Here is a tiny trained network, its code and every weight. The questions are about switching its units off for an input and a target symbol, where a switched-off unit gives its printed mean instead of its output.

import numpy as np


def w(rows, s, z=0):
    codes = np.array(rows[::2]) - 128.0
    scale = np.full(codes.shape[1], s)
    scale[-1] = z or s
    return codes * scale


def f(y):
    return np.maximum(y, 0)


def softmax(a):
    e = np.exp(a - a.max(-1, keepdims=True))
    return e / e.sum(-1, keepdims=True)


def log_softmax(a):
    a = a - a.max(-1, keepdims=True)
    return a - np.log(np.exp(a).sum(-1, keepdims=True))


def net(x, mask):
    ids = ['ΔΘΞΠΨΩβγεζημτ'.index(c) for c in x.split()]
    T = len(ids)
    res = E[ids] + P[:T]
    u = 0
    for l in range(2):
        r = res
        for j in range(2):
            rows = slice(2 * j, 2 * j + 2)
            q, k, v = (r @ M[l][rows].T for M in (Q, K, V))
            z = softmax(np.where(np.tri(T) > 0, q @ k.T / 2**0.5, -1e9)) @ v
            o = O[l][rows]
            res = res + np.where(mask[u + j], z, o[:, -1]) @ o[:, :-1]
        u += 2
        y = f(res @ A[l][:, :-1].T + A[l][:, -1])
        res = res + np.where(mask[u : u + 8], y, B[l][:, -1]) @ B[l][:, :-1]
        u += 8
    return log_softmax(res[-1] @ U[:, :-1].T + U[:, -1])


Q, K, V, O, A, B = {}, {}, {}, {}, {}, {}
E = w([
[169,120,149,129],'Δ',
[144,154,68,75],'Θ',
[74,156,197,94],'Ξ',
[69,177,129,206],'Π',
[78,203,46,206],'Ψ',
[146,137,143,148],'Ω',
[233,93,198,33],'β',
[122,147,143,121],'γ',
[112,159,119,143],'ε',
[142,136,138,132],'ζ',
[51,174,163,136],'η',
[248,111,115,152],'μ',
[35,176,195,137],'τ',
],0.016)
P = w([
[103,45,151,158],'0',
[130,174,81,149],'1',
[77,179,40,9],'2',
[67,19,107,64],'3',
[140,104,135,228],'4',
[150,235,99,187],'5',
[61,113,20,44],'6',
[63,3,14,115],'7',
],0.012)
Q[0] = w([
[125,155,217,72],'0.h1',
[4,189,144,98],'0.h1',
[73,1,85,125],'0.h2',
[133,202,106,70],'0.h2',
],0.0099)
K[0] = w([
[81,91,166,113],'0.h1',
[82,80,148,137],'0.h1',
[196,215,176,186],'0.h2',
[114,6,143,203],'0.h2',
],0.013)
V[0] = w([
[36,55,204,112],'0.h1',
[137,201,152,120],'0.h1',
[153,123,32,254],'0.h2',
[188,153,128,139],'0.h2',
],0.0085)
O[0] = w([
[165,111,92,185,150],'0.h1',
[19,149,114,76,124],'0.h1',
[174,230,254,113,252],'0.h2',
[53,183,120,226,78],'0.h2',
],0.0076,0.0025)
A[0] = w([
[159,88,178,191,85],'0.n1',
[63,156,194,156,220],'0.n2',
[164,59,160,63,219],'0.n3',
[254,106,90,103,252],'0.n4',
[115,198,93,212,125],'0.n5',
[39,121,121,101,248],'0.n6',
[121,117,34,184,107],'0.n7',
[116,191,153,91,141],'0.n8',
],0.0081,0.0036)
B[0] = w([
[138,92,211,121,155],'0.n1',
[153,126,63,59,235],'0.n2',
[129,195,51,255,198],'0.n3',
[89,164,96,210,214],'0.n4',
[76,85,140,6,231],'0.n5',
[220,116,101,117,253],'0.n6',
[179,128,124,84,216],'0.n7',
[108,108,144,242,210],'0.n8',
],0.0074,0.0058)
Q[1] = w([
[118,64,179,108],'1.h1',
[254,233,109,82],'1.h1',
[122,181,112,107],'1.h2',
[188,98,100,192],'1.h2',
],0.007)
K[1] = w([
[135,172,68,122],'1.h1',
[140,2,48,123],'1.h1',
[169,59,58,194],'1.h2',
[119,193,102,203],'1.h2',
],0.0059)
V[1] = w([
[61,33,228,102],'1.h1',
[190,87,177,28],'1.h1',
[221,144,138,254],'1.h2',
[149,200,149,143],'1.h2',
],0.0089)
O[1] = w([
[245,151,121,68,1],'1.h1',
[101,178,110,139,38],'1.h1',
[99,109,141,43,213],'1.h2',
[93,93,123,150,133],'1.h2',
],0.012,0.007)
A[1] = w([
[105,104,178,207,143],'1.n1',
[29,124,82,76,102],'1.n2',
[234,187,184,128,145],'1.n3',
[121,62,152,147,254],'1.n4',
[43,125,167,239,79],'1.n5',
[143,171,188,181,177],'1.n6',
[119,186,51,108,58],'1.n7',
[232,164,73,255,171],'1.n8',
],0.0072,0.0063)
B[1] = w([
[111,166,93,56,178],'1.n1',
[163,40,179,213,254],'1.n2',
[74,214,75,90,139],'1.n3',
[98,253,71,103,249],'1.n4',
[155,125,99,109,199],'1.n5',
[39,107,155,103,161],'1.n6',
[92,157,225,173,154],'1.n7',
[123,97,153,18,150],'1.n8',
],0.0068,0.0079)
U = w([
[59,122,78,26,245],'Δ',
[85,133,120,254,199],'Θ',
[163,100,48,129,83],'Ξ',
[114,181,104,82,90],'Π',
[58,188,214,175,62],'Ψ',
[121,97,149,111,107],'Ω',
[100,15,112,110,1],'β',
[114,115,99,116,68],'γ',
[127,123,129,149,132],'ε',
[118,99,137,117,103],'ζ',
[169,129,72,149,150],'η',
[60,71,223,105,14],'μ',
[153,128,43,97,56],'τ',
],0.0081,0.0057)

Each question gives the input, a string of symbols that net reads in full, and the target symbol t.
The units are the heads (2 rows each of Q, K, V and O) and the neurons (one row each of A and B). Each row of codes is followed by its name. A weight is (code - 128) times the scale printed after its matrix; where a second scale follows, it is the last column's (O, A, B and U).
mask holds one flag per unit, layer by layer, with each layer's heads first. A switched-off unit (its flag False) gives its mean, the last column of its rows in O or B, instead of its output. The means were averaged over made-up inputs and are rounded, as every weight is.
A unit's drop is (log p(t) with every unit on - log p(t) with that unit switched off) / (log p(t) with every unit on - log p(t) with every unit switched off).
The circuit of an input: a set's keep is (log p(t) with only the set's units on - log p(t) with every unit switched off) / (log p(t) with every unit on - log p(t) with every unit switched off). Starting from the 12 units with the biggest drops (on a tie, the unit counted first), units are removed one at a time, each time the one whose removal leaves the highest keep (on an exact tie, the one counted first), for as long as the keep stays at least 0.8.
circuit, biggest first: the units of the circuit, biggest drop first
top k neurons: the k neurons with the biggest drops, biggest first
k most important neurons of layer l: the k neurons of layer l with the biggest drops, biggest first
input γ Θ Ξ Ω τ, target Δ: 2 most important neurons of layer 1 => 1.n4; 1.n1
input η β Δ ε, target β: circuit, biggest first => 0.h2; 1.n2
input ζ η μ β Ψ Ψ Π Ω, target Ψ: circuit, biggest first => 0.h2
input Ψ Ξ β β Ψ, target β: circuit, biggest first => 0.h2; 1.n2; 0.n5
input ε Ψ Ψ Ψ γ Π Ψ, target Θ: 2 most important neurons of layer 1 => 1.n2; 1.n7
input Θ Ψ Π, target Θ: 2 most important neurons of layer 1 => 1.n2; 1.n8
input Θ β Π β, target Θ: circuit, biggest first => 0.n3; 0.n4
input ζ Θ Ξ Ψ τ β Δ ε, target β: circuit, biggest first => 0.h2; 1.n2; 0.n3
input Θ ζ Π, target Θ: top 2 neurons => 1.n2; 0.n8
input β β ζ Ψ, target β: top 2 neurons => 1.n2; 0.n3
input Π Δ Ξ Ψ β, target Δ: 4 most important neurons of layer 1 => 1.n8; 1.n2; 1.n1; 1.n4
input Θ ζ Ω Π γ, target Δ: 2 most important neurons of layer 1 => 1.n2; 1.n1
input ε ζ Ψ Θ Ψ τ Ψ, target Θ: top 2 neurons => 0.n8; 1.n2
input β Π β Δ Θ Ψ, target Δ: circuit, biggest first => 0.n5
input β β Ω η Ξ, target Δ: 3 most important neurons of layer 1 => 1.n4; 1.n1; 1.n2
input Π ζ τ Ψ η Ψ, target Ψ: top 2 neurons => 1.n7; 0.n8
input Ψ β γ Ω Π, target Δ: 2 most important neurons of layer 1 => 1.n4; 1.n1
input ζ β τ β ε, target Δ: top 2 neurons => 1.n4; 0.n3
input β ζ Ω Ψ Δ, target Δ: 2 most important neurons of layer 1 => 1.n2; 1.n1
input ε μ ζ Θ Δ Ψ, target Δ: top neuron => 0.n7
